Known rows:
-3.8,-3.6,5.1,6.2,0.5,-10.1,-5.6,2.1,4.5,-0.4,-3.3,15.8,25.3,7.6,-5.0,0.0,9.5,7.2,3.2,-13.2,0.6,-2.8,-1.9,-3.5,2.5,6.5,2.2,1.8,-4.4,7.1: flobe
-2.4,-1.4,-6.5,2.1,-4.7,-5.5,6.9,9.6,-3.2,-5.4,-0.6,6.9,23.2,-6.8,-13.2,11.6,3.0,-3.5,1.1,-3.5,3.8,-2.5,2.7,-1.0,-0.9,4.5,11.5,1.4,10.5,3.5: bido
-0.3,-4.8,9.0,6.5,6.3,2.5,1.0,3.9,6.1,-0.3,4.7,9.3,0.3,18.9,18.1,-11.9,-3.6,9.5,0.8,0.4,-10.4,-29.1,7.1,3.4,3.7,0.6,-10.5,2.5,-11.2,11.4: gigripil
10.2,8.6,1.5,-4.8,6.8,11.8,-7.7,2.9,-22.1,14.2,-1.7,7.1,-20.7,-2.7,10.1,-6.3,-9.7,14.6,2.0,-5.9,8.2,-14.7,-9.4,-10.0,9.3,-3.8,-5.8,-4.6,-17.5,6.8: kimek
3.9,-3.6,-1.3,-2.1,7.3,5.4,-0.5,-3.3,-3.6,-6.8,3.2,-6.5,-3.3,16.9,22.9,-5.9,-11.5,-3.8,-9.7,13.1,-10.3,-14.6,1.6,-9.5,4.9,-0.9,-1.8,2.6,6.9,-4.7: skanovin
-0.6,16.4,-14.6,-5.3,-0.4,13.0,5.6,1.8,-13.7,11.5,-8.5,14.1,-22.9,-31.8,-8.4,0.8,-6.2,3.6,-2.3,0.1,7.0,0.5,-4.0,-0.6,-2.2,-6.3,3.3,-18.6,-4.2,-9.7: rebe
5.7,-1.8,7.1,-1.3,5.6,-0.6,0.5,-2.6,-8.2,0.7,1.5,-10.1,-11.6,4.0,21.0,-8.5,-8.9,-3.8,0.2,8.8,-5.2,-13.0,-4.8,-2.0,6.1,-1.9,-10.1,-4.0,-5.8,-2.1: kozes
2.0,9.4,-5.6,-2.4,-2.8,20.4,9.1,-2.1,-1.4,1.5,-4.0,6.2,-13.6,-25.3,4.3,1.8,-4.9,-2.7,-14.3,11.1,-4.1,-18.2,7.1,-2.8,-3.9,-7.0,3.6,-24.7,6.8,-12.9: staful
4.3,-5.1,8.5,10.8,5.1,-3.2,-8.7,-1.7,20.4,1.2,2.8,-5.1,25.4,14.1,7.0,0.6,9.9,9.9,-2.2,-1.2,-4.1,-9.2,-1.8,3.0,-4.4,6.0,3.7,10.8,0.0,6.3: dobrum
10.2,6.4,7.0,5.5,-0.4,15.4,-7.4,6.2,16.8,6.2,7.6,1.8,1.8,-10.5,0.2,9.5,2.9,15.0,-5.0,-5.0,13.9,-14.3,-3.6,6.8,-10.0,1.2,12.9,10.6,4.2,3.3: pusur
2.1,-2.1,-14.1,-8.3,-0.3,3.9,3.8,1.8,-33.4,-6.2,-0.9,2.1,-20.5,-1.1,-8.0,-1.9,-6.9,0.3,-1.1,-3.0,11.7,8.8,-1.3,-6.1,10.1,-2.5,-5.3,-7.5,1.4,-12.5: rimok
-8.5,7.5,-0.4,-0.7,1.6,-4.7,1.5,1.5,8.5,3.6,-11.0,5.7,21.0,0.7,6.0,-7.0,4.5,-4.4,-5.5,9.8,-21.4,-6.1,4.8,-0.8,6.0,-3.1,-5.7,-11.4,-3.8,2.6: sasal
1.2,1.2,7.3,0.9,-2.8,2.5,-1.8,-8.7,-1.5,8.6,-10.5,-5.2,-17.2,-19.6,-2.4,-4.4,-2.1,0.9,0.3,9.7,1.9,12.9,-2.6,12.7,-1.4,-3.5,-15.1,-21.3,-7.7,-13.8: loklek
10.5,20.0,12.9,-1.6,29.1,11.9,-5.3,-21.9,37.5,22.9,-9.6,-2.2,0.7,5.1,23.1,-6.2,-6.8,-2.1,-3.2,3.6,-18.5,-17.6,-10.7,-17.4,-3.3,-11.4,-4.4,-6.5,-9.0,-18.3: bregra
7.3,-3.9,-1.1,-1.0,2.7,10.5,-3.2,-4.0,-6.8,-0.7,4.3,-5.3,-24.3,2.6,3.1,-3.7,-8.3,2.0,3.8,-7.9,9.7,4.8,-2.2,0.2,3.8,-2.6,-5.8,6.2,-5.3,-10.7: bupe
9.1,10.9,0.7,0.5,13.7,10.4,-9.0,3.4,15.4,7.8,7.7,1.7,15.1,9.5,6.9,9.3,4.1,13.0,-7.6,-6.7,-6.1,-26.1,-6.3,-13.5,-0.6,1.0,13.2,17.3,8.3,8.5: ribrufum
2.6,-2.8,1.1,3.5,-0.4,-4.6,-2.9,1.9,11.5,-2.8,2.2,-4.5,18.4,3.0,-3.2,9.8,6.9,4.5,-1.3,-4.9,1.2,2.9,1.0,-4.7,-3.0,4.7,11.1,10.3,7.2,12.3: drapa

Facts:
bapel γ:zubre Ω:736 μ:208
begrun Ω:736 μ:208
betil γ:skovar Ω:736 μ:260
bido γ:trustebon Ω:4 μ:239
bigis γ:podi Ω:368 μ:239
boskaste γ:miflo Ω:368 μ:239
bradi γ:betil Ω:252 μ:239
brasek γ:neba Ω:368 μ:239
brasem Ω:252 μ:239
bregra Ω:736 μ:260
bronuk γ:numal Ω:4 μ:239
brusas γ:vustiflik Ω:252 μ:260
bugak Ω:856 μ:239
bupe Ω:856 μ:208
daka γ:dripipla Ω:252 μ:239
debrik γ:liskul Ω:736 μ:208
dobrum γ:kupluves Ω:368 μ:239
dodutuk γ:droplel Ω:856 μ:208
dozel Ω:736 μ:239
draba γ:skanovin Ω:4 μ:208
dranak γ:plomi Ω:4 μ:208
drapa γ:daka Ω:368 μ:239
dregru γ:begrun Ω:4 μ:260
dreske γ:flizerek Ω:368 μ:239
drestir γ:droli Ω:856 μ:239
dretrok γ:rasodar Ω:252 μ:208
driles γ:fleklibi Ω:4 μ:208
drinave γ:zuster Ω:368 μ:208
dripipla Ω:368 μ:239
drirezor Ω:736 μ:239
drivom γ:kozes Ω:368 μ:260
droli γ:grozede Ω:736 μ:260
droplel γ:zegulo Ω:368 μ:239
drovir Ω:252 μ:208
druplo γ:tofasko Ω:368 μ:260
drusto γ:kimek Ω:252 μ:208
dubiflal γ:dobrum Ω:368 μ:239
dufaflo γ:fotrir Ω:252 μ:239
dutrun γ:drapa Ω:736 μ:208
fafek Ω:4 μ:208
famol γ:nolugo Ω:4 μ:260
fizon γ:podre Ω:252 μ:239
fleklibi γ:pluvur Ω:368 μ:260
flizerek γ:zofis Ω:856 μ:208
flobe γ:drusto Ω:4 μ:239
floskim γ:nakan Ω:736 μ:260
fluflos Ω:736 μ:208
flura γ:bugak Ω:368 μ:208
fluzu γ:brasem Ω:736 μ:260
fotrir Ω:368 μ:260
gagri γ:suron Ω:4 μ:208
ganor γ:debrik Ω:856 μ:208
gegu Ω:856 μ:208
gemo γ:drestir Ω:736 μ:208
gibru γ:tritrik Ω:368 μ:208
gigripil γ:kludam Ω:4 μ:208
gofis Ω:736 μ:239
gragedus γ:ganor Ω:252 μ:239
gretan γ:lafladri Ω:368 μ:208
gridre Ω:252 μ:208
grine γ:stivi Ω:856 μ:239
griplus γ:tregrades Ω:368 μ:239
grostak γ:druplo Ω:856 μ:208
grozede γ:stefam Ω:856 μ:239
grutopa γ:trazum Ω:856 μ:260
guplil γ:sasal Ω:736 μ:239
kanoskek γ:plokes Ω:252 μ:239
karu γ:pageni Ω:736 μ:239
kasi Ω:368 μ:208
ketu γ:stastos Ω:736 μ:260
kibem Ω:4 μ:239
kiflon γ:dranak Ω:736 μ:208
kimek Ω:252 μ:208
klefim γ:brusas Ω:4 μ:208
kludam γ:tisufle Ω:368 μ:239
kozes γ:bradi Ω:252 μ:208
kupluves Ω:856 μ:208
labak γ:luklu Ω:736 μ:208
lafladri γ:famol Ω:4 μ:260
leskestor γ:naskol Ω:4 μ:260
liskul γ:grutopa Ω:252 μ:239
loklek γ:dutrun Ω:252 μ:260
lufas γ:griplus Ω:252 μ:239
luklu γ:fizon Ω:736 μ:239
maplel γ:gibru Ω:4 μ:208
mastak Ω:856 μ:260
megror γ:sisa Ω:368 μ:208
mibiful γ:kibem Ω:368 μ:208
miflo γ:guplil Ω:368 μ:208
mosin γ:plani Ω:368 μ:260
moske γ:gigripil Ω:856 μ:208
nakan γ:zoflos Ω:252 μ:208
nalis γ:drinave Ω:368 μ:260
naskol γ:gretan Ω:368 μ:239
neba γ:plutor Ω:252 μ:239
nodur Ω:4 μ:260
nolugo γ:stini Ω:368 μ:239
nuflal γ:pevagru Ω:856 μ:260
numal γ:flobe Ω:368 μ:208
pageni γ:nuflal Ω:368 μ:239
pevagru γ:driles Ω:736 μ:260
pite γ:suvuk Ω:252 μ:239
plani γ:megror Ω:252 μ:239
plokes γ:rimok Ω:368 μ:208
ploler γ:pite Ω:368 μ:208
plomi γ:pogro Ω:736 μ:208
plurum Ω:856 μ:239
plutor γ:pusur Ω:252 μ:260
pluvur γ:leskestor Ω:368 μ:208
pluzan γ:stebruk Ω:252 μ:239
podi γ:kiflon Ω:4 μ:239
podre γ:staful Ω:4 μ:239
pogro γ:boskaste Ω:368 μ:239
poklegri γ:zudar Ω:856 μ:260
poste γ:bregra Ω:252 μ:239
purul γ:tudron Ω:252 μ:239
pusur Ω:368 μ:239
putron γ:loklek Ω:4 μ:208
raske γ:fluzu Ω:252 μ:208
rasodar Ω:252 μ:208
rebe Ω:736 μ:260
ribrufum Ω:368 μ:239
rimok γ:grine Ω:856 μ:208
robolak γ:gegu Ω:856 μ:208
salok γ:zodro Ω:252 μ:260
sasal γ:ribrufum Ω:736 μ:260
sedre γ:zovu Ω:4 μ:208
sisa γ:dreske Ω:368 μ:239
skanovin γ:dozel Ω:368 μ:208
skeskeste γ:grostak Ω:368 μ:208
skovar γ:bigis Ω:368 μ:260
staful Ω:4 μ:260
stastos Ω:4 μ:239
stebruk Ω:736 μ:239
stefam γ:bido Ω:368 μ:239
stini Ω:368 μ:260
stivi γ:tiri Ω:252 μ:239
suron γ:maplel Ω:736 μ:208
suvuk Ω:368 μ:208
tadin γ:nalis Ω:368 μ:208
tedrival Ω:252 μ:260
teflo Ω:368 μ:239
tiri Ω:368 μ:239
tisufle Ω:252 μ:239
tofasko Ω:368 μ:239
trator Ω:736 μ:260
trazum γ:robolak Ω:368 μ:260
tregrades γ:gragedus Ω:736 μ:239
tritrik γ:dodutuk Ω:856 μ:260
trunan γ:klefim Ω:252 μ:239
trustebon γ:rebe Ω:368 μ:239
tudron γ:lufas Ω:368 μ:208
tura γ:flura Ω:252 μ:260
vadom γ:gofis Ω:252 μ:239
vafa γ:purul Ω:368 μ:260
vatrar Ω:368 μ:260
vebubi Ω:252 μ:239
viflak γ:putron Ω:4 μ:260
viflor γ:drovir Ω:856 μ:260
vubram γ:draba Ω:252 μ:208
vuses γ:salok Ω:736 μ:260
vustiflik γ:skeskeste Ω:4 μ:239
zegulo Ω:4 μ:208
zodro γ:mibiful Ω:252 μ:260
zofis γ:viflor Ω:368 μ:208
zoflos Ω:368 μ:260
zosi Ω:4 μ:239
zovu γ:floskim Ω:736 μ:208
zubre γ:tura Ω:368 μ:239
zudar γ:karu Ω:4 μ:260
zuster Ω:856 μ:239

Rows:
No name comes twice in this set of rows, the named rows included.
2.0,0.2,-10.9,-13.4,15.4,-0.6,0.3,-14.7,-11.6,-2.4,-12.1,-4.1,6.2,12.6,7.4,-4.4,-9.5,-14.3,-20.8,12.7,-18.4,21.8,-1.9,-39.1,13.3,-7.4,1.1,-17.8,17.5,-38.0  nalis
19.0,12.1,-4.5,-9.4,24.8,3.5,-6.9,-12.0,-5.3,8.0,-8.9,-5.2,28.0,3.2,7.6,12.9,-8.8,-9.0,-13.8,-6.6,-6.5,-4.6,-18.0,-42.5,15.9,-3.8,12.5,-1.0,14.3,-16.2  zuster
14.2,-3.8,-5.3,-12.7,19.0,0.5,4.1,-9.4,-29.0,-4.6,-10.2,-9.1,-9.1,23.9,16.3,-6.0,-17.0,-13.4,-18.8,8.6,-8.7,6.4,-11.9,-39.8,16.2,-4.8,3.1,-12.9,14.8,-34.2  drinave
-0.9,9.0,-17.2,-15.0,2.0,14.9,1.9,16.9,-48.9,-1.7,2.2,13.7,-15.4,-8.9,-6.8,2.9,-9.3,11.1,-3.7,-13.7,8.3,-17.0,3.6,-16.5,9.3,-2.8,3.8,-3.8,0.4,4.4  zegulo
-18.0,-9.5,-12.7,3.5,-17.3,-17.4,7.3,3.6,-27.8,-6.0,-19.0,11.7,-10.8,-24.9,-29.6,-13.2,4.9,-0.2,7.9,5.2,10.2,36.5,9.1,14.2,4.5,1.8,-10.3,-27.5,-11.2,-6.5  vuses
11.2,11.4,-1.0,-1.3,0.7,20.1,1.0,-0.8,-7.2,10.3,3.0,-2.5,-37.2,-13.0,16.0,1.5,-14.1,8.2,-0.3,4.4,15.1,-32.9,-3.6,7.3,-0.7,-5.6,-5.5,-4.0,-10.7,-3.6  drovir
-1.9,9.0,-16.3,-10.9,-3.2,21.8,-4.6,5.5,-4.7,5.7,6.7,18.2,-18.4,-17.0,-13.4,4.4,-1.1,13.4,-6.7,1.3,7.2,9.6,5.9,1.5,-7.0,-3.9,9.8,-3.2,10.6,-10.1  fotrir
-0.1,8.9,-23.5,-8.0,-13.2,25.1,10.5,15.5,-21.0,-11.0,19.7,2.2,-39.8,-13.2,3.4,13.3,-14.4,-4.4,-13.8,13.8,10.9,-32.4,10.1,0.8,-4.6,-4.1,10.5,1.5,21.9,1.0  suvuk

The same elements again, as new rows of numbers:
Known rows:
-7.3,16.6,-2.3,-8.5,-0.4,-7.8,-5.4,15.2,11.6,10.6,9.7,10.1,4.3,15.4,-5.2,1.9,3.9,3.9,4.4,-0.5,0.0,-2.0,11.0,-2.1,15.6,-20.7: nakan
9.8,1.9,-8.5,7.9,7.3,17.7,10.6,-8.5,-3.3,-14.6,-10.7,6.3,-11.0,-2.6,-8.3,13.9,-15.1,7.5,-14.7,7.2,11.5,-1.5,-13.1,9.5,-0.1,11.9: tofasko
9.7,-20.0,-11.7,-1.8,-3.5,0.9,5.8,-13.7,-8.6,-11.7,-16.4,13.4,-8.3,5.1,15.2,-7.6,-14.9,4.0,-9.0,5.5,-1.9,-1.3,-1.3,-4.4,-12.0,21.9: zosi
21.0,-19.8,-17.2,0.7,21.0,-12.5,-15.3,35.4,17.6,-18.6,-19.5,43.2,8.3,-26.2,-4.5,62.9,21.7,-1.7,-11.8,-3.9,-38.9,7.1,-30.7,1.8,-54.5,3.0: pageni
2.7,21.6,-0.4,-11.2,-40.9,-4.6,2.3,-15.6,-8.4,1.6,-6.6,1.5,10.7,0.8,-15.1,-50.2,-23.2,32.7,14.1,-6.2,-13.9,-5.8,20.1,-10.4,40.6,12.2: dranak
-1.9,-22.2,1.7,6.6,-11.6,-9.4,5.0,6.4,-2.4,13.4,11.4,-18.7,2.1,-16.4,19.7,-18.2,6.3,-8.9,20.6,-5.3,-14.0,11.7,-2.7,-5.3,-13.4,16.3: dregru
-15.4,9.6,1.5,-9.9,-14.5,-13.1,-15.5,3.5,-0.1,-0.4,3.2,13.0,10.3,15.2,8.4,-3.5,8.0,-7.8,2.1,-10.0,-15.7,4.6,26.0,-4.6,4.3,-1.5: moske
-1.5,17.2,-2.5,-5.5,-1.0,-9.7,-2.4,11.0,8.3,-3.4,11.4,2.2,-8.8,8.0,-18.2,3.6,8.9,8.7,5.2,-18.4,-1.9,3.4,9.8,9.6,12.1,-3.8: mibiful
-6.9,-3.0,-11.9,5.0,-1.0,20.4,9.4,-19.8,-13.6,-11.8,-19.8,17.5,3.1,5.8,16.0,10.1,-15.8,-3.9,-18.2,12.7,0.9,-11.7,-4.2,-4.1,1.1,9.7: zuster
-18.3,-4.7,-17.0,-9.3,29.7,-17.5,10.7,14.4,8.7,-13.7,23.8,12.9,-24.7,18.0,12.0,38.0,32.5,-5.0,-9.0,-33.3,-8.5,1.9,11.1,16.4,-25.4,-10.8: pluvur
-7.2,-21.3,-7.3,10.7,-7.3,-4.4,20.2,-2.0,-8.7,6.6,9.6,-14.8,1.2,-17.6,21.1,-15.1,-0.9,-4.3,17.1,-8.8,-17.0,2.9,-6.1,-3.3,-8.8,12.7: nodur
4.4,7.8,-11.8,-7.2,-4.4,-19.7,3.8,16.0,17.1,14.9,7.2,2.7,-8.1,17.9,-8.6,-4.4,2.3,14.1,7.1,-11.3,-4.5,9.8,10.8,-3.5,6.7,-5.7: putron
-36.4,-40.4,-19.8,5.1,35.3,-4.0,47.1,-14.9,-13.2,6.5,41.1,-32.7,-45.1,26.5,62.4,8.7,22.7,-22.3,-4.3,-20.6,21.2,3.3,4.8,11.4,-32.6,2.9: lafladri
8.7,-9.3,9.3,-9.0,-3.9,4.5,-20.5,-3.1,-1.3,-2.5,-8.2,9.9,4.8,5.1,16.0,-2.2,-8.0,-9.5,-7.6,22.8,10.8,0.8,0.7,-4.5,-10.6,8.5: poste
-14.6,6.7,-5.1,-11.8,-9.9,-4.7,6.6,-8.8,-11.0,-30.5,6.2,16.9,-0.9,0.8,0.9,-5.3,7.7,1.9,3.9,-27.7,-23.9,-10.1,18.4,10.8,7.1,4.8: zofis
14.9,-0.2,2.0,3.5,2.2,10.0,-6.9,-2.4,1.8,-10.5,-7.6,1.0,-11.7,-0.8,-8.1,9.7,-11.7,3.8,-12.3,7.3,13.6,5.6,-10.3,7.3,-4.1,17.8: trustebon
22.4,4.5,3.5,6.0,7.4,5.8,-10.8,9.2,12.6,3.0,-5.1,-4.4,-12.6,1.5,-16.9,12.9,-9.6,6.5,-10.7,13.7,23.8,13.0,-15.6,6.8,-2.7,12.2: dreske

Rows:
No name comes twice in this set of rows, the named rows included.
29.2,25.3,29.3,-21.9,-24.4,19.7,-8.5,-42.3,-23.3,21.5,-12.7,-5.4,16.4,-27.3,-11.7,-22.3,-13.9,81.7,-35.5,23.3,7.2,-15.3,-16.5,-25.4,28.3,15.0  guplil
10.3,-30.5,-26.3,13.7,15.9,-28.0,6.4,50.7,23.6,16.6,-0.2,18.7,16.6,-40.4,7.9,46.0,32.7,-2.9,17.6,-11.9,-57.9,13.6,-36.4,-14.8,-54.6,-7.0  zudar
-25.6,-40.1,-21.9,7.0,30.5,-11.0,36.5,-0.1,-6.2,5.0,30.2,-15.5,-25.5,7.4,48.7,17.9,24.9,-17.7,2.6,-19.7,-2.7,3.6,-3.3,4.1,-38.6,2.0  leskestor
0.4,-18.0,39.7,-13.8,-19.4,-15.6,-37.7,0.4,-10.2,11.0,33.1,-34.7,-2.7,-22.3,33.0,-24.6,27.0,-11.5,11.3,-7.8,-4.4,24.9,15.1,2.3,-24.0,35.9  vafa
19.1,-17.3,-1.9,-4.3,-3.7,-7.1,-13.4,2.6,5.4,2.7,-10.7,2.7,-8.8,7.7,9.6,-8.7,-11.6,3.2,-5.4,12.3,8.2,13.8,-0.1,-5.1,-16.8,19.8  bronuk
0.7,-10.4,-30.3,-5.9,23.3,-34.5,7.5,40.1,28.3,9.4,9.6,27.3,-6.9,13.3,2.7,42.2,28.9,6.8,2.1,-22.9,-29.7,9.8,-2.5,-2.6,-33.5,-19.8  driles
19.7,-25.0,-8.7,-3.6,30.8,-16.7,-18.1,22.9,11.7,-17.9,-33.6,44.1,22.1,-28.7,-6.1,54.9,29.4,-5.2,-16.3,-2.9,-44.4,-5.5,-27.6,-13.1,-62.1,-19.9  karu
-10.6,-19.2,-8.2,0.7,51.5,7.9,18.9,-9.1,2.0,-1.4,28.8,-21.1,-58.6,46.5,30.4,36.8,11.2,-14.9,-35.2,-1.8,62.6,11.8,0.3,24.5,-27.2,2.5  nolugo
12.8,-12.5,22.9,-13.7,6.7,-1.2,-23.7,-18.5,-9.1,-5.3,-12.0,-1.9,0.0,2.3,3.9,-8.2,2.8,-0.8,-17.9,9.7,12.8,-0.2,3.3,-9.0,-18.4,2.0  tregrades
5.0,32.7,23.8,-18.9,-28.4,2.5,-6.7,-27.7,-14.1,2.8,-6.4,-3.7,20.4,-10.0,-27.6,-43.3,-6.8,43.1,-1.3,-6.3,-8.7,-16.9,16.8,-15.1,40.7,-9.9  plomi
10.9,23.6,29.9,-7.4,-28.0,17.4,9.5,-34.2,-26.0,35.9,11.2,-32.3,25.2,-50.5,-4.4,-32.3,3.5,74.3,-9.3,6.9,-9.5,-13.3,-18.2,-26.3,33.3,8.3  sasal

Now the same elements, written a new way:
Known rows:
-17.8,12.0,-13.7,14.8,5.6,-3.4,19.5,-4.2,-8.2,-1.5,-8.9,7.7,-3.5,6.6: daka
1.2,-5.9,-21.1,6.1,-5.7,16.7,3.0,-3.2,-12.2,16.3,8.8,-5.2,5.9,5.4: drivom
15.0,-7.3,-6.6,1.2,14.2,-0.7,5.7,9.3,-17.7,-5.6,1.9,-2.7,-0.5,8.9: ploler
20.5,-13.7,-13.8,9.3,-5.9,-14.5,23.8,12.1,-21.7,-15.1,0.2,13.4,13.5,7.5: skeskeste
0.9,1.2,-27.9,22.9,-9.5,10.4,5.9,-3.6,-7.5,8.8,5.5,3.5,11.2,14.9: loklek
16.9,-5.9,-8.7,1.2,11.4,-3.2,8.3,9.5,-18.7,-6.8,0.9,-1.3,3.5,9.7: plokes
9.0,50.9,-25.6,-25.8,16.5,-21.8,-6.1,-33.0,1.6,16.6,-22.2,-20.0,0.2,2.3: sisa
2.6,-27.3,-12.2,25.2,4.3,6.0,-8.6,-29.2,43.7,6.8,22.7,15.8,-15.8,-13.2: trator
-10.8,-6.0,-8.1,-1.2,23.6,-11.1,-19.5,25.8,-23.6,-9.5,27.3,-12.7,-3.9,6.6: gretan
12.8,15.7,-31.3,-4.0,2.7,4.1,-13.6,-20.8,1.2,19.8,-1.9,-13.5,9.5,8.5: viflor
-10.5,-18.5,3.7,7.3,-0.3,-11.0,11.9,-21.6,39.9,-8.2,5.7,13.0,-28.0,-32.0: tofasko
22.8,4.6,3.9,4.2,36.4,44.9,15.0,6.9,-35.2,7.4,8.1,7.6,-14.9,-12.5: dranak
11.8,0.8,-8.4,16.2,19.6,2.1,3.7,8.7,-13.7,-10.4,0.5,2.6,-0.1,16.1: raske
-26.2,-5.4,0.9,11.1,10.3,8.2,21.4,-4.0,0.3,6.3,-25.0,-15.0,-15.8,37.4: lufas
-3.7,-7.2,-25.2,17.7,4.5,12.4,0.5,-11.2,-5.3,16.9,11.3,6.6,6.6,16.8: ketu
-37.8,5.5,-11.4,-2.3,9.4,-13.0,0.4,10.7,-19.8,1.2,14.2,-7.6,-5.9,-0.9: pageni
16.9,-2.9,-8.6,3.6,13.7,-2.1,9.6,9.6,-19.1,-4.8,5.6,-2.3,-4.5,13.2: draba

Rows:
No name comes twice in this set of rows, the named rows included.
11.1,54.4,-26.5,-26.6,17.8,-22.9,-8.1,-35.0,3.5,17.6,-23.5,-21.1,1.0,3.0  dreske
-17.9,5.3,-13.4,0.0,3.7,-4.9,19.1,-4.0,-14.9,2.0,-9.4,3.2,0.0,2.1  grine
14.7,3.8,-7.0,17.3,23.9,14.1,6.5,7.9,-19.6,-6.7,0.1,6.5,-1.6,9.1  kozes
39.4,37.7,-24.6,-20.4,30.0,-19.2,-21.0,-22.7,-1.0,4.0,-16.0,-19.0,7.2,12.3  flizerek
13.4,-7.5,-8.5,3.1,17.1,-0.3,3.9,7.6,-16.7,-7.4,-0.2,-0.1,2.7,10.2  moske
-17.4,10.4,-7.3,8.3,26.9,18.6,20.3,-11.9,-20.9,12.7,-4.5,15.7,-7.7,-0.4  guplil
-16.2,16.9,-7.3,14.5,17.6,19.9,21.0,-4.9,-19.2,5.5,-8.0,10.7,-8.1,-3.8  bradi
-9.0,16.2,0.7,1.0,24.9,41.9,27.9,-5.5,-30.8,16.9,-0.1,9.6,-18.8,-20.4  podi
-20.5,6.9,-14.6,8.8,14.8,-5.1,18.4,-10.1,-13.6,6.7,-5.4,11.4,-2.0,11.7  luklu
2.6,-30.9,6.3,9.2,30.4,10.1,9.1,2.6,-1.8,4.1,-18.0,-16.0,-14.2,58.7  debrik
-14.5,4.9,-12.7,-0.4,-2.0,-8.0,24.3,-2.5,-15.2,2.5,-8.1,3.0,0.6,1.1  drapa
6.6,-1.3,-13.5,6.5,7.7,47.3,9.5,-4.6,-24.8,24.0,9.9,2.7,0.6,-11.4  skovar
-6.0,36.5,-20.1,0.6,15.1,-9.6,4.3,-19.3,-2.4,7.0,-16.9,-5.8,-2.0,9.5  plani
-15.8,1.0,-15.6,4.5,-4.2,-9.3,26.5,-2.1,-15.8,-1.4,-9.8,10.4,4.2,2.0  drestir
-11.8,-1.3,-17.1,6.0,-15.6,-15.3,36.9,0.4,-17.6,-4.3,-8.7,15.0,8.1,-1.2  stefam

